Below is a small trained network, with its code and all its weights. Each question gives an input and a target symbol and asks what happens when units are switched off, that is, made to give their printed mean instead of their output.

import numpy as np


def w(rows, s, z=0):
    codes = np.array(rows[::2]) - 128.0
    scale = np.full(codes.shape[1], s)
    scale[-1] = z or s
    return codes * scale


def norm(h):
    return h / np.sqrt((h * h).mean(-1, keepdims=True) + 1e-5)


def f(y):
    return np.maximum(y, 0)


def softmax(a):
    e = np.exp(a - a.max(-1, keepdims=True))
    return e / e.sum(-1, keepdims=True)


def log_softmax(a):
    a = a - a.max(-1, keepdims=True)
    return a - np.log(np.exp(a).sum(-1, keepdims=True))


def net(x, mask):
    ids = ['αβγδζηθλμπστφψω'.index(c) for c in x.split()]
    T = len(ids)
    res = E[ids] + P[:T]
    u = 0
    for l in range(3):
        q, k, v = (norm(res) @ M[l].T for M in (Q, K, V))
        z = softmax(np.where(np.tri(T) > 0, q @ k.T / 3**0.5, -1e9)) @ v
        res = res + np.where(mask[u], z, O[l][:, -1]) @ O[l][:, :-1]
        u += 1
        y = f(norm(res) @ A[l][:, :-1].T + A[l][:, -1])
        res = res + np.where(mask[u : u + 4], y, B[l][:, -1]) @ B[l][:, :-1]
        u += 4
    return log_softmax(norm(res)[-1] @ U[:, :-1].T + U[:, -1])


Q, K, V, O, A, B = {}, {}, {}, {}, {}, {}
E = w([
[66,108,129,80],'α',
[123,139,78,163],'β',
[91,137,122,78],'γ',
[195,174,130,62],'δ',
[56,171,176,61],'ζ',
[127,107,69,164],'η',
[251,157,130,153],'θ',
[157,73,103,72],'λ',
[180,148,139,120],'μ',
[100,151,141,96],'π',
[163,109,123,197],'σ',
[150,170,142,175],'τ',
[123,154,149,184],'φ',
[206,122,109,164],'ψ',
[84,133,91,151],'ω',
],0.023)
P = w([
[90,151,177,148],'0',
[169,216,236,2],'1',
[117,83,136,47],'2',
[25,222,209,169],'3',
[163,92,97,95],'4',
[76,183,189,199],'5',
[147,91,142,127],'6',
[194,127,195,152],'7',
],0.007)
Q[0] = w([
[129,119,61,172],'0.h1',
[121,51,158,255],'0.h1',
[160,143,214,200],'0.h1',
],0.0064)
K[0] = w([
[91,86,255,210],'0.h1',
[170,114,80,54],'0.h1',
[72,162,81,161],'0.h1',
],0.0059)
V[0] = w([
[167,165,229,194],'0.h1',
[13,135,34,254],'0.h1',
[122,115,195,99],'0.h1',
],0.0089)
O[0] = w([
[101,254,22,157,154],'0.h1',
[157,45,207,45,5],'0.h1',
[89,108,97,169,156],'0.h1',
],0.0087,0.0023)
A[0] = w([
[78,25,165,163,63],'0.n1',
[161,242,201,153,49],'0.n2',
[190,255,134,93,253],'0.n3',
[70,173,146,65,182],'0.n4',
],0.0064,0.0022)
B[0] = w([
[249,254,146,71,160],'0.n1',
[159,71,112,109,195],'0.n2',
[4,105,138,151,255],'0.n3',
[126,62,175,124,197],'0.n4',
],0.0085,0.0051)
Q[1] = w([
[1,177,157,77],'1.h1',
[201,96,214,157],'1.h1',
[76,107,71,81],'1.h1',
],0.0081)
K[1] = w([
[155,211,192,142],'1.h1',
[177,143,149,31],'1.h1',
[105,41,2,84],'1.h1',
],0.0064)
V[1] = w([
[24,145,104,109],'1.h1',
[206,223,132,144],'1.h1',
[88,253,129,113],'1.h1',
],0.0052)
O[1] = w([
[179,100,146,106,250],'1.h1',
[174,69,209,2,90],'1.h1',
[144,145,166,148,237],'1.h1',
],0.014,0.0016)
A[1] = w([
[108,34,96,93,144],'1.n1',
[163,145,151,123,59],'1.n2',
[1,158,153,91,254],'1.n3',
[173,127,149,62,128],'1.n4',
],0.0086,0.0018)
B[1] = w([
[242,167,102,147,169],'1.n1',
[31,36,155,2,140],'1.n2',
[202,241,90,55,255],'1.n3',
[46,138,164,183,166],'1.n4',
],0.0054,0.0064)
Q[2] = w([
[151,135,41,16],'2.h1',
[143,2,158,100],'2.h1',
[67,192,196,128],'2.h1',
],0.0059)
K[2] = w([
[85,180,196,168],'2.h1',
[167,132,148,133],'2.h1',
[222,3,70,118],'2.h1',
],0.0062)
V[2] = w([
[105,108,35,102],'2.h1',
[146,100,146,216],'2.h1',
[3,158,187,142],'2.h1',
],0.015)
O[2] = w([
[251,39,154,166,104],'2.h1',
[34,62,19,29,2],'2.h1',
[46,88,183,187,121],'2.h1',
],0.011,0.005)
A[2] = w([
[214,143,233,159,253],'2.n1',
[108,74,127,247,110],'2.n2',
[105,84,94,119,54],'2.n3',
[228,138,95,162,82],'2.n4',
],0.011,0.0044)
B[2] = w([
[117,1,69,160,247],'2.n1',
[144,65,85,113,166],'2.n2',
[134,174,150,120,129],'2.n3',
[96,165,144,105,177],'2.n4',
],0.011,0.014)
U = w([
[163,115,176,217,62],'α',
[98,67,136,103,199],'β',
[165,111,185,238,60],'γ',
[148,169,135,238,131],'δ',
[69,119,120,181,2],'ζ',
[145,60,111,77,207],'η',
[138,207,64,143,164],'θ',
[254,138,107,151,118],'λ',
[104,189,81,211,89],'μ',
[68,110,129,212,76],'π',
[36,132,21,78,87],'σ',
[69,175,122,172,148],'τ',
[38,169,165,159,189],'φ',
[115,164,38,92,116],'ψ',
[94,26,195,116,135],'ω',
],0.0095,0.0048)

Each question gives the input, a string of symbols that net reads in full, and the target symbol t.
The units are the heads (3 rows each of Q, K, V and O) and the neurons (one row each of A and B). Each row of codes is followed by its name. A weight is (code - 128) times the scale printed after its matrix; where a second scale follows, it is the last column's (O, A, B and U).
mask holds one flag per unit, layer by layer, with each layer's heads first. A switched-off unit (its flag False) gives its mean, the last column of its rows in O or B, instead of its output. The means were averaged over made-up inputs and are rounded, as every weight is.
A unit's drop is (log p(t) with every unit on - log p(t) with that unit switched off) / (log p(t) with every unit on - log p(t) with every unit switched off).
The circuit of an input: a set's keep is (log p(t) with only the set's units on - log p(t) with every unit switched off) / (log p(t) with every unit on - log p(t) with every unit switched off). Starting from the 12 units with the biggest drops (on a tie, the unit counted first), units are removed one at a time, each time the one whose removal leaves the highest keep (on an exact tie, the one counted first), for as long as the keep stays at least 0.8.
units of the circuit, in order: the units of the circuit, biggest drop first
k most important neurons: the k neurons with the biggest drops, biggest first
top k neurons in layer l: the k neurons of layer l with the biggest drops, biggest first
drop when u is switched off: that unit's drop, to one decimal
input λ λ γ, target λ: units of the circuit, in order -> (2.h1)
input β λ η, target λ: 2 most important neurons -> (1.n1; 0.n1)
input η φ γ γ λ ω, target λ: units of the circuit, in order -> (2.h1; 0.h1; 0.n1)
input γ μ φ α ζ, target φ: units of the circuit, in order -> (2.h1; 1.n3)
input η γ λ α, target λ: units of the circuit, in order -> (2.h1; 0.n3)
input π ω φ φ, target φ: 2 most important neurons -> (2.n1; 0.n3)
input α η λ μ, target λ: 2 most important neurons -> (1.n1; 0.n4)
input ω λ π, target λ: 3 most important neurons -> (1.n1; 1.n3; 0.n3)
input β α ω ω ω ω τ, target ω: top 3 neurons in layer 0 -> (0.n1; 0.n3; 0.n2)
input ω δ ω δ, target ω: 2 most important neurons -> (2.n1; 1.n4)
input σ ω η γ, target η: 2 most important neurons -> (0.n1; 1.n3)
input θ θ ω α, target ω: top 2 neurons in layer 0 -> (0.n4; 0.n3)
input γ θ ω α, target ω: top 2 neurons in layer 0 -> (0.n4; 0.n1)
input π θ σ ψ, target σ: top neuron in layer 2 -> (2.n1)
input φ φ θ π ω δ, target ω: drop when 1.h1 is switched off -> 0.2
input η λ α, target λ: drop when 2.h1 is switched off -> 0.4
input φ δ λ τ, target λ: drop when 2.h1 is switched off -> 1.0
input μ η λ τ, target λ: drop when 0.n4 is switched off -> 0.0
